(in the rows, 128 means zero)
Each row of numbers stands for one object and depends on some of the facts below. Use the named rows to name the rest.

How the objects are related:
δ (each to the one after it):
brubok fabam vufim taski
doskun trede zimil lozil rasteges
drapugos kleleva
drofluk zaros tuplu deplar
fiska kluklon dutrozos
flaklel klesti fivon bropes nidraza floladun velem
gedus plamim klogrel grurom skifor nede
grazul keflos taklu bimum fabi
grebruk kluklel
katris datrol vepaflor droziskar pibrabak plefon gugesok fipla terus plagru
kidos zaligor suklo bropar skiskik rever
liles nugu vilim peflur
nalar fotin fefak takufir dere nitu
plini mora petrafan
plufido geran fures vosta
plukis stane zerir drinol flumum toloklum zukilas grerik sefleze skemem pebratar
satuk lelom sabus topa vifi putrom grevutil gudotal stodro flepun zunak
sebragro flere kizis foni futral
sesudos zabel gazar fafun lesuk drezil mistin pluflu klenus troton zeses
sikiga bule faviti stofeskam gasam
skemil susin bafla vakluma
tetrem skodro
totistak sozus brovil trekal skuna
trava truki
vamis reves skeski mugril latriflu
vuvek ravok
μ rever <- bropes
μ skemem <- bropes
μ velem <- bropes gazar klegepe zuplar
μ skifor <- brovil
μ vuvek <- brovil skuna
μ vepaflor <- brovil drezil rasteges
μ zukilas <- datrol
μ dere <- datrol
μ koso <- datrol zufu
μ mistin <- doskun sikiga
μ plefon <- doskun
μ drapugos <- doskun stane terus
μ zaros <- doskun skodro skogri
μ gasam <- drezil
μ vamis <- driskos
μ flumum <- driskos kufler trekal
μ musi <- driskos
μ pleskir <- drofluk
μ bometal <- fafun skadrem
μ faviti <- fafun zufu
μ taski <- fafun gudotal
μ fiska <- fefak keflos skodro
μ vilim <- fivon kluklon
μ petrafan <- fivon pebratar
μ foni <- gazar
μ totistak <- grazul
μ flaklel <- grazul pibrabak
μ kizis <- grurom
μ sefleze <- gudotal
μ zaligor <- gudotal skadrem
μ skeski <- gudotal
μ lesuk <- gudotal nalar
μ trava <- katris tetrem
μ nede <- katris
μ mugril <- keflos
μ fures <- keflos
μ zaflil <- kidos klegepe
μ stofeskam <- kidos plagru stodudrol
μ topa <- klegepe kluklon skuna zuplar
μ stodro <- klegepe skodro stane
μ deplar <- klegepe plamim zufu
μ navem <- kufler
μ liles <- lirir zufu
μ klufir <- nalar
μ plukis <- pebratar
μ fotin <- pibrabak skogri
μ klesti <- plamim
μ kluklel <- plufido
μ vakluma <- plufido
μ fabi <- plufido
μ plini <- rasteges
μ reves <- ravok
μ pluflu <- ravok
μ lelom <- ravok
μ vosta <- sikiga
μ skemil <- skadrem
μ bule <- skadrem
μ zabel <- skogri
μ truki <- skuna sozus
μ flepun <- stane tetrem
μ mora <- stane
μ droziskar <- stodudrol
μ peflur <- stodudrol zunak
μ taklu <- terus
μ pobro <- terus
μ vifi <- terus
μ tuplu <- tetrem
μ kleleva <- trekal
μ nidraza <- zakun
μ putrom <- zakun
μ floladun <- zimil
μ geran <- zufu
μ brifim <- zufu
μ faklezo <- zunak
[bafla brubok doskun dutrozos fabam fivon flere fures grerik kleleva kluklel lozil nede nidraza plukis putrom rasteges ravok sesudos skodro stane terus velem zimil] Π 355
[bimum brifim drinol drofluk fafun fiska fotin gasam gazar gedus grevutil gudotal gugesok keflos klesti lelom mugril nalar pibrabak plamim plini plufido rever satuk skemem skemil stodro takufir topa trede trekal truki vamis zabel] Π 311
[bropar bropes droziskar futral grazul katris klenus klogrel kluklon lesuk sefleze skeski skifor stofeskam susin vepaflor] Π 586
[brovil drapugos fefak flaklel floladun foni grurom mistin plagru sabus sikiga skiskik skuna sozus suklo taski totistak tuplu vakluma vilim vosta zaros zeses zukilas] Π 202
[bule datrol faviti fipla flumum geran kidos latriflu liles nugu pebratar petrafan plefon trava vifi zunak] Π 595
[deplar dere fabi grebruk mora pluflu sebragro vufim vuvek] Π 777
[drezil flepun kizis nitu peflur reves taklu tetrem toloklum troton zaligor zerir] Π 927
{bafla skemil susin vakluma} α firor
{bimum fabi grazul keflos taklu} α navem
{brifim} α musi
{bropar kidos rever skiskik suklo zaligor} α pleskir
{bropes fivon flaklel floladun klesti nidraza velem} α pobro
{brovil skuna sozus totistak trekal} α bometal
{brubok fabam taski vufim} α zakun
{bule faviti gasam sikiga stofeskam} α koso
{datrol droziskar fipla gugesok katris pibrabak plagru plefon terus vepaflor} α zufu
{deplar drofluk tuplu zaros} α lirir
{dere fefak fotin nalar nitu takufir} α driskos
{doskun lozil rasteges trede zimil} α kufler
{drapugos kleleva} α faklezo
{drezil fafun gazar klenus lesuk mistin pluflu sesudos troton zabel zeses} α skigre
{drinol flumum grerik pebratar plukis sefleze skemem stane toloklum zerir zukilas} α fadum
{dutrozos fiska kluklon} α klufir
{flepun grevutil gudotal lelom putrom sabus satuk stodro topa vifi zunak} α zuplar
{flere foni futral kizis sebragro} α klegepe
{fures geran plufido vosta} α skema
{gedus grurom klogrel nede plamim skifor} α stodudrol
{grebruk kluklel} α konok
{latriflu mugril reves skeski vamis} α skadrem
{liles nugu peflur vilim} α fuple
{mora petrafan plini} α susta
{ravok vuvek} α zaflil
{skodro tetrem} α skogri
{trava truki} α gromim

Some rows with their names:
[140 116 115 105 149 144 162 131 112 167 144 122 130 143 124 127 147 132
 137 159 118 135 109 147 129 149 123 126 120 139 109 125 156 121 141  97
 113 116 117 117 141 113 151] : grurom
[168 114 120  97  86 130  61 142 151 121 120 142 150  72 116  82 116  90
 128 104 122 104 172 155 129 119 156 138 180  88 139 125 122  97 111 203
 144 146 134 130  94  77 120] : vepaflor
[134 141 113 138 120 136 107 114 164 109 131 104 130 121 123 134 109 142
 119 122 141 153 124 145 138 133 128 121 138 137 110 126 120 162 113 142
 128 128 129 152 124 116 132] : mugril
[133 126 111 109  80 125 108 142 147 128 141 139 174  89 113  92  74 122
 139 103 139 129 128 131 133  93 140 130 176  76 122 135 140  99  97 163
 147 107 113 122 112  97  97] : truki
[158 130 130 125 163 159 126 138 150 163 120 101 115 142 159 176 127 146
 114 140 111 149 125 130 116 169 114 125 128 143 129 115 106 171 120  80
 112 129 126 105 134  89 169] : pibrabak
[113  68  90 188 112 232 150 139 150 125  72  98  89 130 166 190 226 101
 123 103  69  89 131  96  93 169 123 136 106 155 135 121 125 185 193 176
  54 132 151  42 197 169 151] : zunak
[134 116  92 179 124 184 135 132 152 155 111 106 100 100 131 143 154 108
 120 110 110 129 131 134 120 132 131 103 125 165 111 100 132 174 147 147
  97 107 127 124 150 147 131] : grevutil
[103 141 144  90 156 100 139 132 118 128 139 103 133 236 150 154 102 152
 117 160 136 224  99  76 133 163  83 142  78 115 109 179 140 145 110  67
 116 127 102 114 168 115 137] : stane
[125 112 104 152 117 142 129  69 120  77  89 145  92  81 124 116 163 142
 106 130 128  59 129 149 139 128 177 145  97 189 122  93 106  98 136 173
 168 114 190 156  71 146 116] : lesuk
[134 131 126  84 163 125 186 125 100 176 128 140 121 140 164 133 108 134
 144 154 130 134 100 102 160 136 154 121 115 151 127 108 100  80 135  64
 161  93 132 136 100 112 153] : nalar
[120 158 192 138 143  95 115 127  92 123 126 157 108 119 136 125 125 113
 160 100 124  88 121  90 111  88 115 106 142 116 160 134 119 152 136 101
 122 154 131 113 130 164 139] : skema
[138 143 148  95 153 128 175 144  87 167 139 172 112 161 151 135 136 133
 170 169 102 162 105 116 151 144 113 138 102 137 132 154 137 107 131  71
 102  95  93 114 146 111 147] : ravok
[ 94  97 144  93 111  76 132 108 127  66 131 161 163 135 132 106  98 133
 143 112 118 108 152  93 161 113 166 133 139 133 136 135  82  56 112 161
 200 128 166 145 109 152  98] : liles
[123 122 115 102 100 158 170 107 129 129 142  80 143 158 153 146 115 128
 133 143 132 137  97  85 122 136 144 144 121  75 130 151 144 121 101  97
 104  73 110  77  95 101 115] : gazar
[163 162 129  92 125 119 103 136 133 168 125 180 121  93 130  76  97 116
 166 114 151 135 119 160 156 101 121 114 163 141 114 132 121  99 112 137
 143  98 115 165 112  80 126] : vamis
[ 92 137 182 135 147  92 157 120  72 113 124 130 121 146 141 163 146 131
 131 111 118 110 123  57 122 100 135 114 123 108 166 126  95 123 123  69
 142 155 130  90 120 191 122] : lirir
[116  90 114 210  90 127 105 130 157  67 163 111 188  83  71 160 115 137
 105 126 116 115 143 136 124 128 131 129 145  77 125 145 160 132 108 226
 119 149  99  88 165 178  76] : velem
[128 138 110 135 119 122 107 125 147 112 146 102 150 139  99 118 113 149
 103 150 140 165 132 161 128 122 111 120 125 133 106 118 142 137 115 126
 132 137 116 178 128 106 116] : tuplu
[127 147 115 151 141 128 107 134 163 114 145 102 120 129  97 118 133 154
 105 148 133 149 130 171 118 131  98 124 108 148  98 115 139 148 125 143
 139 144 110 171 145 117 129] : vosta

Name these rows:
No name comes twice in this set of rows, the named rows included.
[168 103 119 107 107 134  93 124 136 126  93 118 149 105 132 110 130 118
 104 116 114 107 171 147 133 140 159 146 161 103 135 127 112 116 121 160
 129 138 144 109 106  98 126]  droziskar
[137 120 138 111 132 126 171 137 105 159 145 143 151 157 133 142 112 132
 149 159 115 170 115 100 132 141 124 144 118  91 132 162 160 109 129 107
 102 107  94  81 147 125 124]  fivon
[119 185 168 136 156  73  89 137  81 130  94 181 108 125 145 104 124 101
 132 101 155 119 117  83  99  97 101 120 109 109 144 156 134 171 150 108
 133 136 132 113 152 164 123]  fadum
[122 122 158  90 109 116 117 120 139 116 118 171 122 133 157  93 120 123
 160 115 116 129 137 117 139 131 127 148 131 126 139 147  97  95 128 141
 134 123 144 138 135 110 147]  nugu
[108 122 105 135 165 146 222  79  98 128 120 126 116 131 162 171 140 148
 128 154 121 100  86  92 147 152 180 134  76 162 133 100 102  84 139  69
 151  57 138 107  81 155 139]  fafun
[ 81 128 181 107 124 107 178 130  72 116 138  82 150 213 164 183 124 115
 121 110 123 138 115  26 108 114 126 142 147  42 177 153 124 157 121  44
 108 146 120  32 134 177 124]  klegepe
[128  88 128 165 111 174 110 125 146 109  98 152 114  93 153 163 181 130
 121 115  92  87 143 134 113 178 132 144 128 146 152 132 114 158 135 164
 103 162 136  88 171 138 170]  fipla
[116 132 156  81  89  80  94 109 168  77 123 150 113 156 138  86 104 142
 137 111 123 147 152 126 150 103 112 125 156 148 136 153 107 111  87 158
 155 149 140 180 128 111 122]  trava
[122 134  82 108 145 117 116 159 109 162 106 116 136 131 142  85 109 112
 117 139 166 134 125 157 117 150 119 130  99 123 100 121 149 116 162 117
 138 103 127 153 107 103 129]  zerir
[114  90 147  72 135 112 182 137 104 129 127 156 144 184 191 160 144 145
 141 139  93 136 145  69 138 169 158 149 135 115 155 144  70  70 104  96
 145 124 148  98 125 117 151]  datrol

Now the same objects, written a new way:
Some objects and their rows:
[106 144 143 153 125 118  96 114 108 154 120 127 147 101 172 187  82 114
 122 115 114 135 156 135 114 129  97 110 120 156 155 124 177 130 138] : kluklon
[113 138 123 128 129 122 110 117 130 111 136 126 138 117 117 103 136 123
 107 118 128 123 127 120 133 107 129 133 122  92 121 139 107 135 131] : grevutil
[116 128 136 117 150 126 114 134 121 103 119 143 139 123 123  98 139 135
 105 151 115  99 107 127 129 108 124 128 158 104 139 126  80 130 128] : putrom
[ 97 155 126 180 136 112 117  99 133 145 139 130 140  94 124 215 104 110
 112 106 144 141 140 139 121  93  97 136 123 137 159 115 135 134 168] : zuplar
[146 176 114  95 171 126 131  90 159 105 131 146 116 153 108  96 114 114
  86  99 133 119 127 113 161 103  70  82 129 108 117 136 104 133 143] : stodro
[120 118 115 107 121 133 143 168  72 124 168  81 131 147 161 199 126  55
 118 112 159 100 101 143 147 134  98 121 134 165 167 143 118 151 133] : stane
[159 122 139 155 121 115 132 135 130 155 146 112 120 162 125 132 141 127
 135 110 128 143 122 126 131 112 144 163 134 131 137 124 127 132 128] : fadum
[124 111 123 165 103 111 117 128 126 133 125 114 128 123 128 153 128 120
 127 119 146 139 137 135 114 115 157 159 113 134 149 129 124 134 141] : zakun
[133 158 123 105 101 130 128 116 117 139  84 126  97 175 123  46 115 157
 105 154  93 136 127 141 112 111 136 161 141 101  91 134 152 102 139] : taski
[117 130 164 111 173 131 132 130 152 136 159 130 165 108 118 163 124 145
 152 149 114 105 112 111 116 135 120  91 146 143 133 101  96 112 103] : vuvek
[146 158 141 135 158 126 134 107 166 142 142 142 123 156 114 156 108 159
 132 127 129 145 129 122 115 114  85 108 136 138 129 105 124 113 132] : zaflil
[130 169 129 120 130 116  92  98 162 133 106 140 121 151 124 132 120 157
  97 112 135 159 135 107 154 107 101 101 127  97 121 144 151 124 127] : rever
[114 120 115 160  76 128 129 125  86 150 128 100 103 121 114 145 120 107
 142 140 139 142 140 163  89 120 148 192 119 125 120 121 161 124 165] : skadrem
[150 119 124 115 154 143 189 143 125 110 164 137 131 115  80 139 157 131
 155 137 136  98 113 115 146 162 107 138 144 135 117 103  77 124 126] : trava
[139 135 138 123 124 118 108 129 156 116  70 132 128 156 158  82 153 155
  91 145 127 135 114 119 143 108 164 117 156  99 136 160 109 128 112] : kleleva
[136 108 149 149 140 131 101 138 109 145 125 121 142 106 158 114 107 115
 135 125 100 121 145 143  96 138 133 123 111 152 123 114 133 131 118] : susin
[126 141 132  94 149 148 183 127 127 139 170 130 113 123  63 146 140 141
 160 151 129 117 119 119 136 164 102 150 161 130  95  81 125 104 148] : liles
[141 116  97 156 112 130 142 126 114 110 133 117 107 132 136 158 129  77
 119  99 160 120 132 158 122 121 122 132 104 157 161 142 126 155 147] : skogri
[102  95 138 172 121 132 109 108 133 145 114 144 124  72 151 174 132 121
 157 111 119 157 132 100 125 145 143 129 109 124 141 135 192 151 125] : drezil

Name these rows:
No name comes twice in this set of rows, the named rows included.
[119 106 115 122 121 139 138 160  83 116 172 113 145 114 140 153 123  82
 143 115 139 108 111 155 124 130 128 111 116 162 141 126  96 132 124]  sikiga
[127 115 135 146 124 133 106 104 115 140  73 143 119 126 186  95 113 146
 129 109  63 129 139 133 109 124 123 111 120 140 136 137 176 149 118]  klenus
[143 119 112  98 148 147 138 109 123 120 114 149 103 171 135  86 128 142
 119 115  89 109 102 141 126 135 100  78 127 149 131 145 111 152 110]  mistin
[145 135 141 124 109 132 120 150 108 167 101 113 109 158 167  39 111 145
 127 131  58 128 161 134 110 120 126 178 132 121 114 116 183 122 147]  sefleze
[147 136 102 133 154 138 171 124 129  94 148 145 125 114  83 108 157 113
 124 110 138  93 128 120 164 134  92 139 147 114 116 118  88 138 145]  vifi
[156 150 101 147 113 126 140 106 145 125  73 136 113 122 127 129 172 143
 118 123 136 137 146 115 162 130 141 146 146 102 132 147 144 129 137]  latriflu
[111 162 128 145 121 102  85 102 124 145  82 121 140 121 165 197 114 135
 101 109 148 155 138 124 140  98 129 114 122 128 161 146 165 130 130]  skuna
[133 125 117 110 132 144 172 135 112 123 148 128 107 116  76 105 159 148
 157 158 125 117 122 121 130 149 124 168 157 112  99 101 125 110 135]  bule
[114  94 116 147 134 132 150 151 114 127 180 121 130  78 125 152 128  64
 155 109 144 116 145 119 123 163 111 120  96 161 132 113 150 145 144]  tetrem
[128 126 132 130 120 136 119 140 106 149 111 125 111 139 137  55  93 145
 143 144  60 122 155 153  83 136 125 161 125 130  96 108 161 115 138]  skeski
[122 110 113 151  94 109  99 118 126 120 112 115 145 108 133 133 149 126
 119 115 153 156 124 122 131 113 179 141 106  97 119 153 139 131 119]  trekal
[111 165 147 111 186 129 121 101 152 137 165 148 154 121  93 143  93 151
 128 126 120 119 107 102 143 108  80  91 136 118 115  93  88 113 127]  topa
[109 157 125  93 128 129 135 119 135 140 148 129 109 152  96 123 108 135
 135 143 120 146 116 123 122 125 102 138 126 111  98 116 150 111 143]  brifim
[130 115 141 124 128 144 135 105 137 126  90 149 114 135 143 103 148 162
 135 132 100 115 109 117 129 141 131 112 142 113 128 138 123 147 110]  pluflu
[ 78 120 122 122 123 133 127  96 108 139 158 131 129 110 110 224 109 108
 152 113 140 139  93 117 132 128  97 103 119 135 133 122 153 131 112]  gazar

